Each name stands for a flat space through zero: a line, a plane or more. A row that begins with a name and a colon came from that space; any other row is followed by the name of the space it lies nearest, among the names in its block.
bovretut: [ 175 -199   35    8   53  -72   85 -104   41 -190  -14  -32   24   -1
  -10  121   58    4  -92   29  -17  107 -157  -75  -96  -76    0  115
   12   -6    1   78]
ritbuz: [ -54 -199  -14  146  -37  -23  263  167  -90  -12 -158  -51  157  227
 -101  -54   49  -73  -77 -231  153  162  -73  103  285   73  -38  -17
  180  -44 -205   23]
lilinaf: [ -62  -81  -10 -313  -21  -42    5 -143   50 -168  332  -60  132   72
  124  118   19  -69 -142  -51  137 -210 -270  -35   69  -47 -134   65
  104   22  -70   98]
bovretut: [ -37  -73  216  -77  -99  -34   36  -33  -65  270 -161   41 -119  -52
 -154  -81  -23 -114  177   78  -12  -53  173   53   42  101    7   87
 -317 -105   67 -280]
lilinaf: [   3  -72  259  -87 -173   -3  107   51  293 -185  -44  102  -41 -130
 -259   99   73   -6  -42   63 -157   67  158   92  -69  348  131  122
 -195   43   -4 -107]
ritbuz: [  45  -16  -73   12   56  -77  -34  -50   55 -189  148   13   -9  -69
 -157  158    7    6  -39  173  -71  -39  -26  -91 -159  -50   92  107
   55   29   66 -207]
lilinaf: [  40  418 -363 -280   89  147 -379 -152  -77  388  182  -63  -15 -122
  242 -113  -73   43    2 -169  162 -390 -329    0   68 -419  -29 -221
  -27   95   44  484]
pibekliril: [ 187 -321  116   32   81 -166    1  -71   16 -176  124  -21   61   26
 -143   62  -91   31 -105   46  -79  236   31  -26   47  238 -112   99
  104  -72  -13 -115]
lilinaf: [ 105 -170  -30   48  166 -196 -117    7   51 -291  221  -34  -30  -23
   26  159  -12    9 -102   79  -76  260   47 -159 -101   54 -155   75
  130   69   30  -98]
pibekliril: [ -11   19  157  -90    8 -147 -155  -72  101 -438  236  -80 -139  -22
  301   98    9   21  -50  174  -53  166  140 -160 -300  -10 -257   42
  -14  168   90   53]
ritbuz: [ 169   28  -30    3  -12   52  125 -144 -116   -4  -94  -48  132   73
   52 -196 -141   84  -36  -77  140  -92 -223  112  -21 -190   78 -134
   78 -129  -24  281]
bovretut: [ 135 -221   50 -251  122 -164 -101 -145   55    9  264   34   63  -80
  -31   54  -82  -59  -71    1  -29   72  -76  -43   91  120 -136   43
  -34 -123   14  -83]
bovretut: [ -25  107  351 -319 -342   -3  191 -117  -18   -1 -214 -110   51   51
   -3 -273  -58 -232  105 -107   57 -167  -92  280   12   48  -63 -147
 -155 -149  -19  454]
bovretut: [ -54  292 -101  -24  -47   88  -23  -36 -151  -44  -69  -88   39   49
  210 -204  -80    9  101   -6  117 -212  -96   28 -153 -257   -9 -215
   96  -18   16  309]
ritbuz: [  81   15  -85  -79   45   84  129  -16   19  235  127   76  138   15
   73  -77 -193   32 -117 -287  111 -241 -289  202  189  -32  181 -114
   98 -146   16  255]
ritbuz: [   9 -251    0   60   57  -13  137   -2  -24   22   -2   28   96   97
  -38   84   59    6  -72  -41   32   87  -65  -31  156   62   -8  108
   69  -67  -86 -158]
bovretut: [  45  114 -181  -66   94  102 -118 -123 -172  617   42  115   37 -111
 -202 -136 -204   24  138   12   13 -370  -78   95  182  -80  221  -61
  -91 -235  110 -240]
bovretut: [  86   -9  160  -30  -35 -124   23   16  122 -473   79  -91  -29   35
  248  -26  -39   24 -122  -49   20  249   22    0 -204   26 -181  -82
   70  115   -5  352]
bovretut: [ -39 -109  -28  121    9   51  259  107   96   -4  -24  126   64   53
  -87   76   39   70 -113  -86   92   24  -34   62   95    8  219   80
  -13  -12  -69 -233]
ritbuz: [  43 -218 -362   70  165   46  320  329  241 -183  -25  167  317  -16
 -277  187  174    1 -251 -379  135  107 -338   20  234   83  291  -16
  235   -5 -302   56]
lilinaf: [ -26  252 -115  -43    9  103  -57  -49  -16  115   83   21  -20  -38
  171  -66  -90   64    8  -29   59 -239 -102   45  -74 -210  110 -110
    3   10   86  151]
ritbuz: [ -72  427  160  -91 -271   92  -10  -19  -44   26 -202  -78 -106  -28
   67 -315 -124  -32  164   10   55 -208  103  211 -187 -109   50 -230
 -166   24   85  338]
pibekliril: [ 147 -159  -48 -158  140  -36 -115 -125  -94  391  159   36  -23  -94
  -51   23 -170  -37   26  -99   63 -251 -182   -4  139    0   11   84
 -123 -123  104  -64]
ritbuz: [-115  104   90  -59  -91   29  -14    8  146 -116   45  -31 -108    8
  242  135  158  -41  -65   -7  -64   38    5  -26  -73  -68  -69   48
  -48  167   33  186]
bovretut: [  62  -75  411 -128 -157 -162   -2 -179  -52  -18  -75 -111 -154   52
  134 -144  -66 -111   64   91  -35  207  174   80  -53   32 -253   13
 -229  -51   97   77]
lilinaf: [  34   62   56   44  -41  -28  -16  -99  -45  154   10    2 -124  -19
 -101   -2  -73   10   26  117  -13  -70   55   53  -40 -124  105   77
 -132   -3  133 -202]
bovretut: [-117   90  238  -28 -206 -106   97  -12   24 -291  -39 -171 -173  150
  257   20  108 -120  -47   17  101  131   49   21 -152 -213 -188   47
  -90  210   28  186]
lilinaf: [ 248   17 -179  145  255   11  -85   61  197   -9  245  188   25 -176
   20   37 -224  269 -191 -104  -96  119  -17   43  -45   90  234 -102
  110  -25  100   36]
pibekliril: [ -58  184  243 -216 -206   58   16 -209   39  161   52   39  -86  -54
   16 -105 -107  -12   70  137  -23 -275   58  161  -71  -28  103    7
 -249  -79  149  -65]
pibekliril: [  56  153  -44  -71  -30    1  -98   72   37 -156  -55  -66   16  -73
   13 -108  -36  -21   28  -93    7   -3  -35   27 -107   30  -58 -168
   46   62  -33  382]
ritbuz: [ -67 -174   36   97   12   22  234  165   66  -93  -46   92  141   87
  -18    7   24   13  -64 -129   18  126   34   56  133  219   54  -12
  116  -84 -125  -85]
pibekliril: [  70 -225  -64   28   69   67  187   41  180 -212  205  121  235   -4
 -152  192  -44  110 -199  -83  -67 -127 -200   35   60  286  216   96
  268  -82  -68  -23]
pibekliril: [ 186  288   63  -80  -25   26 -185 -181 -113  510 -203   96 -174 -265
 -212 -328 -253   30  270  166  -84 -153  176  151 -125 -127  211 -162
 -413 -210  240 -119]
pibekliril: [   7 -167 -173  138  128   69  142   89 -175  607 -146  145   74   19
 -277  -53  -71  -26   80 -157  104 -133  -69   86  360   -5  237   49
  -71 -223  -31 -393]
pibekliril: [-111   23   90   24 -106  -24   91   88  161 -556  121  -79   69  124
  176   91   94   31 -160   -3  -19  156   30  -15 -123  112 -125  -21
  243  167  -98  221]
ritbuz: [   4  137  162  -25 -182   18  116 -134  -75  -68 -116  -51  -38   27
  -63 -139  -91  -10   93  151   43 -184   17  107 -190 -124  107  -14
 -105  -58   88   -7]
bovretut: [-215 -162  157   31 -140   40  164  127   42  272 -153  100  -51   45
 -276   92  162 -104   64    8  -18    8  201   63  263  239   79  209
 -219  -10  -74 -492]
pibekliril: [  37  -77  -97 -105   74  -28  -10   43  -25  -34  -60  -19  119  -17
   12  -40   61  -87   23 -117   40   65 -120  -54   65   14 -105  -91
   60  -64 -118  186]
lilinaf: [  -5   23   26  117  -96  178  172  -12  -54  419 -166   73  -12   43
 -126  -54  -61   60   14 -106   50 -241  -73  192  181  -29  277   58
 -109  -76   42  -68]
bovretut: [  37  -90   73 -135   16  -47  -73 -116  -35  -83  173  -39   82   38
   81  -51 -104   28  -32   21   18  -19  -19  -11   35  124 -164  -26
   82  -64  -21   47]
lilinaf: [-131    7   75  -52   13  -87 -101   98  116 -194  168   17 -107  -40
  125  110   53  -35   -5   65  -50  113  193 -104  -96  123 -144   47
  -42  129   27 -137]
ritbuz: [ 117  215   51  -20  -16  122 -238 -239  -20  406  159   59 -181 -104
   64 -112 -252  259  -10   99    5 -236   83  113   -9  -95  128    7
 -236   33  218  -92]
pibekliril: [  -6  178 -139  -98  -60  162  119  -21    2  195 -118   69  124  -62
 -120  -93  -11  -22   45  -95   63 -323 -226  131   37 -137  273 -107
  -23 -118  -24  153]
lilinaf: [-178  170   95   -6 -156  100   -2  145  123 -141 -148   12  -88  -58
   32   18  147  -27   95   47  -77  -32  177  -15 -146  123   11   -9
 -108  141  -20   73]
lilinaf: [  97  -76 -128  -58  138  -86  -74    5  124 -138  114  -26  -15  -42
  142  179  140  -28 -157 -105    6  202 -172 -124   -4 -156  -98   35
   37  128  -37  201]
ritbuz: [ 122 -223   82  134   76  -91  107   40   41 -157  -13   37    8   27
  -23   26  -40   71  -81  -11   -3  252   68  -19  -20  109   -7   56
   15  -24  -17 -111]
ritbuz: [-154 -130  105   24  -96  -59  141  212   62  -76 -164  -60  -31  115
   36   85  230 -190  -26 -177   27  246   52    4  160   98 -162   58
  -19  115 -142   90]
lilinaf: [  84 -169 -161  189  194  -20   78   60  -38 -123   93   34  128   74
   62   65  -54  107 -112  -64   26  112  -97  -72   31    1   32   -5
  262  -54  -46  -39]
lilinaf: [ -78 -165   36  315   54   -5   45  248  105 -273    9   40  -24   94
   40  122   74  159 -110  -11  -62  352  276  -84   23  297  -72   81
  150  166  -96 -196]
bovretut: [ -41   20 -127  108   64  -30  -12  164    0  -90  -46  -27    0   38
   48   13   77  -12  -31  -99   52  176   24  -54   30  -50  -65  -60
   91  100  -84   62]
ritbuz: [  23  185   28  137   73   21 -127  -16  138 -127  334  118 -147 -114
  144   65 -243  250  -73  172 -130  -94  199    9 -273   63  173    6
   32   76  250 -190]
lilinaf: [-161   65  -34  108    1   24   10  145   95 -334   59  -35  -52   73
  277  142  156   43  -73    5   11  117   69 -132 -143  -44 -101   24
  117  221  -45   79]
ritbuz: [ -36  301 -104   -3    3   96  -71  101   47   38   76   27  -38  -68
  183 -100 -139   59    5 -137   35 -187  -33   94  -93  -69  101 -193
   49   55   80  298]
pibekliril: [ -73  -65   23   65   10   57   47   52   37  128  120   70  -61    9
    6  133  -42   44  -36  -31    5 -177   10   13   52   92  111  146
  -27   38   72 -196]
bovretut: [  97  104  -69 -201   12   27  -46  -50   91   24   99   49   84 -155
  -90  -31 -103  -35   -2  -67  -44 -225 -178   79  -50   35  131 -102
   12  -95   46  229]
pibekliril: [  48  134  139 -159  -97   -3  -27  -19   76  -87  -76   -5  -60 -134
   34 -102  -57  -64   98    6  -54  -91   22   59 -199   49   11  -97
 -149  -23   78  260]
lilinaf: [ -67  -20 -317   70  216   41 -106  -13 -170  393  257   45  -27   29
   30  151  -76   36  -14  -37  142 -324 -171 -108  159 -238   98  128
   71    8   82 -343]
pibekliril: [  35 -283  113 -126   43 -194 -102 -187 -139    8   40 -128  -42   96
   31   69  118 -126   12  126   40  233   19 -170  105  -71 -354  164
  -92   -5  -49 -199]
pibekliril: [ -67  169   16  213  -10  140  -71   64  133  -15  -18  125  -79  -80
   26   35   17  206    9  168 -228   86  284   -1 -116  151  155  -13
   10   62   81 -158]
bovretut: [ 202  176  385  -13  -53 -156 -302 -275  -30   62   51  -81 -339 -110
  283 -191 -248   64   96  256 -248  258  351   62 -278  -32 -211  -87
 -247  -14  348  143]
[ -52 -173  -80   89   69    8   90   93  -62  119  -95   17   10   35
  -71  137  120  -93   40  -50    7  -30  -70  -88   93   -4   30  132
   16  -19  -37 -148] -> lilinaf
[ -98  148 -119  -85  -37   88  -44   56  -53  342  -12   41  -32  -69
 -159  -28  -37  -74  101  -78   81 -340  -64   71  107  -51  147   -2
 -116   -9   31  -89] -> ritbuz
[ -46 -325 -145  -33  156 -112  -38  143  117 -404  156   -8  156   32
  -79  261  237  -23 -137  -17   12  276  -26 -263   81  219 -224  132
  201  124 -247 -158] -> lilinaf
[  11   28  126  -37  -16  -23 -103 -108  130    2  187    9 -181  -50
  172  162   14   49  -90   85  -98   16   51  -29  -87  -44  -23  135
 -123  130  155  -26] -> ritbuz
[-193  160  213  -75 -186    1   11  165  137 -358 -110  -53  -56   10
  215  -80  116  -79   66   -8  -61  164  236   10 -165  185 -194 -131
  -30  131  -65  276] -> pibekliril
[ 107  -61 -216  131  209   74 -120   49  -26  355  157  105    0  -32
   -4   12 -157  204 -105 -173   89  -47  -51   15  226   22  102    5
   27   15   14 -123] -> ritbuz
[ 167  241   76   86   16    0 -137  -81   25 -186   74  -19 -102  -69
  243 -195 -256  218  -20   74  -42   74  130   63 -297  -62    3 -199
   16   39  162  275] -> ritbuz
[-103  -95  193  127 -109 -168  202  155 -144 -355 -248 -129  -36  127
  -37  -75   37 -218  172   86   17  160  172  -41 -203   51 -146   -2
   49  -33  -22  -54] -> ritbuz
[  -8 -175  278  -59  -92 -158  -19  -67   57 -236  -93  -94  -91   36
   37   77  191 -127   15  155 -148  376  187  -97  -57  116 -282  113
 -103   53  -29  -26] -> ritbuz
[ -95  144  -93  112    5  114  -28  113  139 -239   18   23   -3  -20
  160  117  127  102  -55   25  -99   30   37  -81 -148   14   45  -27
  138  156  -20  148] -> pibekliril
[ 172   -8 -345  -26  334  -80 -237   41  177 -178  358   94   85 -187
   49  191  -28  106 -177  -45 -112  138 -145 -169  -66  -17   23  -71
  231   42   16   87] -> bovretut
[ -89   78  182   32 -153    0   23  -45   49  -66   10  -21 -117   39
   -3   25   17   20   -5  140  -50    9  164   51  -73   20   11   84
  -92   86   69 -138] -> ritbuz
[   1  198  127  -77  -99   26  -11   33  137   -8 -127   39 -131 -147
   79  -50   25  -62   79    1 -118    4   83   69 -180  -11   73  -85
 -195   24  106  227] -> lilinaf
[  -1  -45 -115  -52   64  -31   44  -11 -154  119 -191  -19   51  -36
  -91  -12   97 -193  175   35    2  -86 -128  -98  -31 -165   11   -8
  -28 -149  -15  -28] -> lilinaf
[-107  139 -101 -146 -102  176   47  -27 -104  425 -138   12   44    3
  -79  -95   31  -80  103 -137  156 -399 -193  107  187 -148  134  -28
 -137  -57  -45   69] -> ritbuz
[  67  115   60  -45 -114  143  122  -28  152  248 -141  103  -35  -90
  -70  -38    7   47  -52 -130  -10 -109  -96  200   69  -48  269  -17
 -212  -16   39  164] -> lilinaf
[-191  -49  -67  112  -87   90  221   92 -210   48 -243  -90  105  229
   10  -43  142 -101   80  -77  181 -113 -102  -11  132 -131  -28   22
  113  -16 -160  -20] -> ritbuz
[ 328   46 -190  -70  216  -42 -218 -127   40  -94  172   14   94 -182
   14  -57 -195  130  -72  -21  -87   16 -185  -36 -141  -37   31 -171
  150  -87   72  338] -> pibekliril
